Here is a tiny trained network, its code and every weight. The questions are about switching its units off for an input and a class, where a switched-off unit gives its printed mean instead of its output.

import numpy as np


def w(rows, s, z=0):
    codes = np.array(rows[::2]) - 128.0
    scale = np.full(codes.shape[1], s)
    scale[-1] = z or s
    return codes * scale


def norm(h):
    return h / np.sqrt((h * h).mean(-1, keepdims=True) + 1e-5)


def f(y):
    return np.maximum(y, 0)


def log_softmax(a):
    a = a - a.max(-1, keepdims=True)
    return a - np.log(np.exp(a).sum(-1, keepdims=True))


def net(x, mask):
    res = np.array(x, float).reshape(1, 8) / 4 @ E
    u = 0
    for l in range(3):
        y = f(norm(res) @ A[l][:, :-1].T + A[l][:, -1])
        res = res + np.where(mask[u : u + 9], y, B[l][:, -1]) @ B[l][:, :-1]
        u += 9
    return log_softmax(norm(res)[-1] @ U[:, :-1].T + U[:, -1])


A, B = {}, {}
E = w([
[126,126,128,130,129,128,128],'x0',
[93,163,249,155,145,57,223],'x1',
[126,127,129,125,121,134,131],'x2',
[250,65,157,182,136,196,180],'x3',
[134,136,135,123,122,127,116],'x4',
[124,126,129,126,121,136,132],'x5',
[127,1,136,110,106,33,106],'x6',
[134,132,127,128,132,118,125],'x7',
],0.0046)
A[0] = w([
[72,227,125,103,140,144,134,144],'L0N0',
[106,191,255,150,184,158,116,81],'L0N1',
[110,26,164,133,134,104,131,8],'L0N2',
[206,62,177,165,166,139,121,4],'L0N3',
[125,87,226,165,114,120,154,128],'L0N4',
[91,153,163,141,152,88,152,155],'L0N5',
[127,89,155,63,211,119,141,103],'L0N6',
[202,163,142,136,179,167,153,119],'L0N7',
[87,156,88,165,94,143,94,128],'L0N8',
],0.0064,0.003)
B[0] = w([
[105,145,144,216,179,122,61,255],'L0N0',
[142,91,9,128,130,111,255,241],'L0N1',
[114,129,149,240,38,62,28,196],'L0N2',
[103,75,201,103,138,169,123,209],'L0N3',
[199,182,58,68,146,130,132,244],'L0N4',
[151,79,37,37,114,167,138,237],'L0N5',
[141,140,87,181,62,105,117,161],'L0N6',
[84,101,172,191,170,157,41,225],'L0N7',
[151,78,128,89,134,151,93,196],'L0N8',
],0.0049,0.0035)
A[1] = w([
[1,190,90,95,143,61,102,94],'L1N0',
[207,143,120,122,160,207,168,166],'L1N1',
[209,138,209,155,121,143,162,32],'L1N2',
[102,102,207,118,90,103,100,3],'L1N3',
[62,202,162,142,187,176,166,38],'L1N4',
[139,172,193,127,128,50,244,110],'L1N5',
[129,62,93,112,103,114,107,161],'L1N6',
[222,126,72,104,150,122,155,4],'L1N7',
[87,80,148,73,178,90,122,118],'L1N8',
],0.0062,0.0016)
B[1] = w([
[103,76,254,119,181,138,117,254],'L1N0',
[52,138,155,115,124,78,44,224],'L1N1',
[67,85,171,100,147,184,155,173],'L1N2',
[153,102,85,163,136,108,113,152],'L1N3',
[165,157,104,160,50,140,84,175],'L1N4',
[134,122,26,63,135,95,149,194],'L1N5',
[138,206,114,116,118,176,175,222],'L1N6',
[125,103,168,109,161,124,138,170],'L1N7',
[122,171,138,155,94,151,140,174],'L1N8',
],0.0076,0.0049)
A[2] = w([
[111,143,93,136,118,165,57,98],'L2N0',
[118,168,91,88,86,117,227,177],'L2N1',
[103,45,190,98,126,223,165,146],'L2N2',
[132,82,130,135,40,2,90,125],'L2N3',
[191,135,86,98,146,210,72,118],'L2N4',
[142,84,137,162,81,98,114,5],'L2N5',
[160,249,122,217,144,149,115,15],'L2N6',
[160,127,139,147,72,119,112,131],'L2N7',
[195,73,179,164,147,144,143,141],'L2N8',
],0.008,0.0022)
B[2] = w([
[144,100,133,156,138,102,191,238],'L2N0',
[200,69,82,51,116,59,71,194],'L2N1',
[89,191,172,116,148,90,54,255],'L2N2',
[180,173,99,227,129,254,160,231],'L2N3',
[144,107,84,43,132,26,215,240],'L2N4',
[147,160,135,120,76,162,141,161],'L2N5',
[184,117,159,199,15,191,186,169],'L2N6',
[75,213,133,171,100,132,186,160],'L2N7',
[45,164,179,151,175,124,90,181],'L2N8',
],0.0063,0.0052)
U = w([
[24,140,229,80,177,116,61,254],'0',
[154,93,1,3,144,33,191,44],'1',
[152,159,101,198,67,227,179,61],'2',
],0.0094,0.00047)

Each question gives the input, the list of numbers given to net, and the class t.
The units are the neurons (one row each of A and B). Each row of codes is followed by its name. A weight is (code - 128) times the scale printed after its matrix; where a second scale follows, it is the last column's (A, B and U).
mask holds one flag per neuron, layer by layer. A switched-off neuron (its flag False) gives its mean, the last column of its row in B, instead of its output. The means were averaged over made-up inputs and are rounded, as every weight is.
A unit's drop is (log p(t) with every unit on - log p(t) with that unit switched off) / (log p(t) with every unit on - log p(t) with every unit switched off).
The circuit of an input: a set's keep is (log p(t) with only the set's units on - log p(t) with every unit switched off) / (log p(t) with every unit on - log p(t) with every unit switched off). Starting from the 12 units with the biggest drops (on a tie, the unit counted first), units are removed one at a time, each time the one whose removal leaves the highest keep (on an exact tie, the one counted first), for as long as the keep stays at least 0.8.
circuit, biggest first: the units of the circuit, biggest drop first
unit that matters most: the unit with the biggest drop
k most important neurons: the k neurons with the biggest drops, biggest first
top k neurons in layer l: the k neurons of layer l with the biggest drops, biggest first
drop when u is switched off: that unit's drop, to one decimal
input [8,-8,-4,8,8,-5,-3,8], class 0: circuit, biggest first -> (L2N8, L1N1, L1N7)
input [6,6,-3,5,-2,7,3,-8], class 1: unit that matters most -> L1N5
input [-1,8,1,3,-4,-7,8,-4], class 1: top 3 neurons in layer 0 -> (L0N4, L0N7, L0N0)
input [8,-3,-5,-5,8,6,6,2], class 2: 2 most important neurons -> (L2N3, L1N2)
input [-7,2,-1,-1,-2,-5,-3,3], class 2: top 2 neurons in layer 2 -> (L2N6, L2N4)
input [7,-2,6,6,-8,4,7,0], class 2: circuit, biggest first -> (L0N2, L2N3)
input [-7,6,0,6,5,1,-4,-2], class 0: circuit, biggest first -> (L1N2, L2N2)
input [0,-6,-7,-6,6,3,6,5], class 0: 4 most important neurons -> (L1N0, L0N4, L0N5, L1N5)
input [-8,4,-1,4,5,-8,5,-6], class 2: 3 most important neurons -> (L0N2, L2N3, L1N0)
input [4,3,6,-5,-5,-2,-6,-8], class 2: top 3 neurons in layer 0 -> (L0N0, L0N1, L0N3)
input [5,7,8,-6,-8,-2,5,-5], class 1: top 3 neurons in layer 1 -> (L1N5, L1N1, L1N2)
input [-8,-5,-4,3,0,3,-3,-6], class 1: 2 most important neurons -> (L1N0, L2N4)
input [4,4,-1,-1,-4,-3,6,0], class 2: 2 most important neurons -> (L0N2, L2N3)
input [-6,8,-8,6,-3,1,-4,7], class 1: 3 most important neurons -> (L1N5, L0N1, L1N0)
input [3,5,2,6,-8,0,-2,5], class 0: unit that matters most -> L0N7
input [4,8,8,-7,-2,-2,-5,5], class 1: top 2 neurons in layer 1 -> (L1N5, L1N1)
input [5,5,2,-4,7,-4,-6,7], class 2: top 2 neurons in layer 0 -> (L0N0, L0N1)
input [0,8,-8,6,-6,-4,-2,-7], class 1: 2 most important neurons -> (L1N5, L0N1)
input [-1,5,-5,7,-1,4,-6,-4], class 0: 2 most important neurons -> (L1N2, L0N7)
input [-1,-4,5,0,-8,7,7,-7], class 2: unit that matters most -> L0N2
input [0,6,7,2,3,-3,-4,-2], class 1: drop when L0N1 is switched off -> 0.4
input [-5,-4,-5,-5,-2,-7,8,-4], class 2: drop when L2N3 is switched off -> 0.2
